Below are the code and all the weights of a small trained network. Each question names an input and a class and asks about switching units off, where a switched-off unit gives its printed mean instead of its output.

import numpy as np


def w(rows, s, z=0):
    codes = np.array(rows[::2]) - 128.0
    scale = np.full(codes.shape[1], s)
    scale[-1] = z or s
    return codes * scale


def f(y):
    return np.maximum(y, 0)


def log_softmax(a):
    a = a - a.max(-1, keepdims=True)
    return a - np.log(np.exp(a).sum(-1, keepdims=True))


def net(x, mask):
    res = np.array(x, float).reshape(1, 6) / 4 @ E
    y = f(res @ A[0][:, :-1].T + A[0][:, -1])
    res = res + np.where(mask, y, B[0][:, -1]) @ B[0][:, :-1]
    return log_softmax(res[-1] @ U[:, :-1].T + U[:, -1])


A, B = {}, {}
E = w([
[117,132,105,126,102,115,57,88,234,149,154],'x0',
[14,34,126,138,184,102,124,169,142,132,128],'x1',
[129,128,128,127,128,128,127,128,127,128,126],'x2',
[128,129,127,128,127,127,129,128,129,128,128],'x3',
[127,118,176,7,120,89,149,131,124,190,171],'x4',
[129,127,130,127,128,131,127,129,128,127,129],'x5',
],0.014)
A[0] = w([
[134,127,147,131,143,137,168,157,63,120,112,204],'neuron 1',
[130,137,84,237,136,148,110,127,134,71,88,254],'neuron 2',
[121,132,103,125,104,116,58,88,248,143,152,151],'neuron 3',
[136,125,145,130,148,137,178,162,36,112,112,226],'neuron 4',
[129,132,128,132,132,133,128,132,121,126,127,119],'neuron 5',
[128,119,184,15,119,96,149,130,122,188,175,140],'neuron 6',
[164,165,117,132,102,144,125,110,124,113,117,181],'neuron 7',
[120,117,150,102,133,117,143,137,122,149,142,140],'neuron 8',
[180,183,129,120,94,151,128,107,118,128,131,219],'neuron 9',
[23,22,125,142,184,100,122,167,142,130,127,146],'neuron 10',
[155,149,145,112,114,129,144,121,106,135,132,200],'neuron 11',
],0.012,0.0074)
B[0] = w([
[133,123,138,127,143,132,187,133,100,72,95,182],'neuron 1',
[107,131,75,170,136,252,115,118,120,120,122,237],'neuron 2',
[121,138,115,129,100,126,77,115,160,210,178,225],'neuron 3',
[138,120,140,127,145,131,191,134,97,56,91,199],'neuron 4',
[125,128,125,128,129,129,127,125,128,121,123,131],'neuron 5',
[132,129,184,60,126,47,141,137,133,139,144,242],'neuron 6',
[125,173,126,157,125,140,131,93,102,127,140,179],'neuron 7',
[130,128,145,124,137,106,137,149,123,124,137,163],'neuron 8',
[161,166,139,126,95,124,132,97,122,131,130,204],'neuron 9',
[62,62,114,115,167,130,116,199,158,133,123,251],'neuron 10',
[153,153,143,123,110,121,142,117,117,115,120,173],'neuron 11',
],0.015,0.022)
U = w([
[180,215,110,207,129,189,189,30,38,39,51,212],'0',
[74,20,73,166,203,190,164,188,112,41,23,104],'1',
[250,189,226,53,71,7,207,91,67,62,73,197],'2',
[80,41,217,57,214,5,195,208,109,70,94,107],'3',
[150,233,69,214,52,184,48,17,127,195,206,223],'4',
[57,52,35,175,145,191,25,163,231,200,152,7],'5',
[231,195,195,57,26,15,79,39,189,214,194,159],'6',
[52,62,164,61,141,2,63,173,212,225,202,23],'7',
],0.0044,0.002)

Each question gives the input, the list of numbers given to net, and the class t.
The units are the neurons (one row each of A and B). Each row of codes is followed by its name. A weight is (code - 128) times the scale printed after its matrix; where a second scale follows, it is the last column's (A, B and U).
mask holds one flag per neuron, in row order. A switched-off neuron (its flag False) gives its mean, the last column of its row in B, instead of its output. The means were averaged over made-up inputs and are rounded, as every weight is.
A unit's drop is (log p(t) with every unit on - log p(t) with that unit switched off) / (log p(t) with every unit on - log p(t) with every unit switched off).
The circuit of an input: a set's keep is (log p(t) with only the set's units on - log p(t) with every unit switched off) / (log p(t) with every unit on - log p(t) with every unit switched off). Starting from all 11 units, units are removed one at a time, each time the one whose removal leaves the highest keep (on an exact tie, the one counted first), for as long as the keep stays at least 0.8.
units of the circuit, in order: the units of the circuit, biggest drop first
top k neurons: the k neurons with the biggest drops, biggest first
drop when u is switched off: that unit's drop, to one decimal
input [-7,-3,-6,3,2,-3], class 2: units of the circuit, in order : (neuron 2; neuron 10)
input [5,-2,-8,8,8,2], class 6: units of the circuit, in order : (neuron 10)
input [1,0,0,7,-3,-4], class 4: units of the circuit, in order : (neuron 10; neuron 4)
input [3,-2,-1,8,1,-8], class 6: units of the circuit, in order : (neuron 2; neuron 10)
input [0,-4,-7,2,0,-7], class 0: top 2 neurons : (neuron 6; neuron 3)
input [-1,-6,-3,3,0,0], class 0: units of the circuit, in order : (neuron 6; neuron 3)
input [2,2,-1,-5,-1,-3], class 5: units of the circuit, in order : (neuron 6; neuron 4)
input [-2,0,0,-4,2,-7], class 2: top 2 neurons : (neuron 10; neuron 2)
input [1,4,4,-5,-3,5], class 5: top 2 neurons : (neuron 4; neuron 1)
input [1,-1,8,7,8,3], class 6: top 2 neurons : (neuron 10; neuron 4)
input [1,-5,1,-6,-1,4], class 4: top 3 neurons : (neuron 4; neuron 6; neuron 1)
input [1,-4,-2,-1,-2,-7], class 4: top 2 neurons : (neuron 4; neuron 1)
input [1,7,6,2,-6,6], class 5: top 2 neurons : (neuron 4; neuron 1)
input [-7,0,-8,4,-8,1], class 0: units of the circuit, in order : (neuron 10)
input [6,-1,4,-8,-7,-7], class 4: drop when neuron 10 is switched off : 0.9
input [-2,-2,-3,5,-5,4], class 0: drop when neuron 7 is switched off : 0.0
input [-7,-2,0,1,-3,-5], class 0: drop when neuron 10 is switched off : 0.3
